Here is a tiny trained network, its code and every weight. The questions are about switching its units off for an input and a target symbol, where a switched-off unit gives its printed mean instead of its output.

import numpy as np


def w(rows, s, z=0):
    codes = np.array(rows[::2]) - 128.0
    scale = np.full(codes.shape[1], s)
    scale[-1] = z or s
    return codes * scale


def norm(h):
    return h / np.sqrt((h * h).mean(-1, keepdims=True) + 1e-5)


def f(y):
    return y / 2 * (1 + np.tanh(0.7978845608 * (y + 0.044715 * y**3)))


def softmax(a):
    e = np.exp(a - a.max(-1, keepdims=True))
    return e / e.sum(-1, keepdims=True)


def log_softmax(a):
    a = a - a.max(-1, keepdims=True)
    return a - np.log(np.exp(a).sum(-1, keepdims=True))


def net(x, mask):
    ids = ['βγεζθμπσω'.index(c) for c in x.split()]
    T = len(ids)
    res = E[ids] + P[:T]
    r = norm(res)
    for j in range(3):
        rows = slice(2 * j, 2 * j + 2)
        q, k, v = (r @ M[0][rows].T for M in (Q, K, V))
        z = softmax(np.where(np.tri(T) > 0, q @ k.T / 2**0.5, -1e9)) @ v
        o = O[0][rows]
        res = res + np.where(mask[j], z, o[:, -1]) @ o[:, :-1]
    y = f(norm(res) @ A[0][:, :-1].T + A[0][:, -1])
    res = res + np.where(mask[3:11], y, B[0][:, -1]) @ B[0][:, :-1]
    return log_softmax(norm(res)[-1] @ U[:, :-1].T + U[:, -1])


Q, K, V, O, A, B = {}, {}, {}, {}, {}, {}
E = w([
[119,153,131,137],'β',
[168,171,118,154],'γ',
[140,140,158,170],'ε',
[175,119,63,135],'ζ',
[75,174,117,147],'θ',
[98,93,91,70],'μ',
[246,79,130,215],'π',
[128,181,96,129],'σ',
[139,179,185,210],'ω',
],0.011)
P = w([
[73,229,54,142],'0',
[96,116,41,176],'1',
[109,171,135,105],'2',
[77,125,67,153],'3',
[129,169,169,51],'4',
[125,158,34,137],'5',
[192,179,222,1],'6',
[160,161,75,161],'7',
[109,91,179,120],'8',
[31,141,135,151],'9',
],0.0084)
Q[0] = w([
[103,93,193,51],'h1',
[197,179,132,157],'h1',
[67,114,148,170],'h2',
[69,194,44,159],'h2',
[109,141,250,82],'h3',
[122,109,134,182],'h3',
],0.016)
K[0] = w([
[51,89,96,249],'h1',
[201,147,154,142],'h1',
[182,41,155,147],'h2',
[19,56,240,125],'h2',
[60,130,6,243],'h3',
[61,113,191,92],'h3',
],0.011)
V[0] = w([
[107,54,118,202],'h1',
[194,149,185,169],'h1',
[4,109,170,160],'h2',
[93,86,171,99],'h2',
[53,179,207,145],'h3',
[167,193,71,156],'h3',
],0.011)
O[0] = w([
[157,229,46,150,82],'h1',
[47,102,15,48,158],'h1',
[54,97,194,253,106],'h2',
[139,81,191,228,34],'h2',
[178,15,62,170,117],'h3',
[50,52,174,50,253],'h3',
],0.0056,0.0065)
A[0] = w([
[235,128,140,56,206],'n1',
[163,174,113,132,61],'n2',
[138,196,100,146,87],'n3',
[149,49,225,1,183],'n4',
[64,213,119,102,254],'n5',
[165,156,175,204,174],'n6',
[192,174,127,177,121],'n7',
[91,192,187,94,61],'n8',
],0.0096,0.0015)
B[0] = w([
[179,190,193,84,200],'n1',
[66,107,157,122,120],'n2',
[71,136,145,70,125],'n3',
[157,212,133,7,254],'n4',
[70,180,59,102,227],'n5',
[166,188,138,94,138],'n6',
[39,198,187,154,120],'n7',
[67,65,55,134,184],'n8',
],0.011,0.0061)
U = w([
[171,159,76,181,27],'β',
[149,75,96,138,87],'γ',
[172,251,191,169,250],'ε',
[129,67,191,69,41],'ζ',
[120,150,130,118,5],'θ',
[94,246,2,94,221],'μ',
[184,80,155,124,233],'π',
[128,142,140,49,154],'σ',
[170,135,80,164,53],'ω',
],0.0072,0.0026)

Each question gives the input, a string of symbols that net reads in full, and the target symbol t.
The units are the heads (2 rows each of Q, K, V and O) and the neurons (one row each of A and B). Each row of codes is followed by its name. A weight is (code - 128) times the scale printed after its matrix; where a second scale follows, it is the last column's (O, A, B and U).
mask holds one flag per unit, heads first, then neurons. A switched-off unit (its flag False) gives its mean, the last column of its rows in O or B, instead of its output. The means were averaged over made-up inputs and are rounded, as every weight is.
A unit's drop is (log p(t) with every unit on - log p(t) with that unit switched off) / (log p(t) with every unit on - log p(t) with every unit switched off).
The circuit of an input: a set's keep is (log p(t) with only the set's units on - log p(t) with every unit switched off) / (log p(t) with every unit on - log p(t) with every unit switched off). Starting from all 11 units, units are removed one at a time, each time the one whose removal leaves the highest keep (on an exact tie, the one counted first), for as long as the keep stays at least 0.8.
units of the circuit, in order: the units of the circuit, biggest drop first
unit that matters most: the unit with the biggest drop
top k neurons: the k neurons with the biggest drops, biggest first
drop of u: that unit's drop, to one decimal
input ω β π ζ β ε, target π: unit that matters most : h3
input β π μ σ, target ε: units of the circuit, in order : h1; h2
input π σ β μ μ θ, target ε: units of the circuit, in order : h1; h2; h3
input π θ μ μ σ σ, target ζ: units of the circuit, in order : h1; h2; n5
input ε θ π β μ β β ε, target π: units of the circuit, in order : h1; h3; n5; h2
input π π ε μ β β ω σ μ β, target ε: units of the circuit, in order : h2; h1
input π π π ω μ β, target ε: units of the circuit, in order : h1; h3; h2
input π μ μ θ, target ε: units of the circuit, in order : h1; h2
input γ β θ ω π ε μ ζ, target ε: top 2 neurons : n7; n6
input π π θ σ β μ β π, target π: top 2 neurons : n5; n4
input μ β β π, target π: units of the circuit, in order : h1; n5
input π ε σ μ, target ζ: top 2 neurons : n5; n1
input ζ ζ σ β, target ζ: top 2 neurons : n5; n8
input σ ω μ σ π γ μ μ μ π, target ε: unit that matters most : h3
input π σ μ ζ, target ε: drop of n7 : 0.1
input μ ε μ γ, target ε: drop of h1 : 0.2
input β ω μ μ, target ε: drop of h2 : 0.2
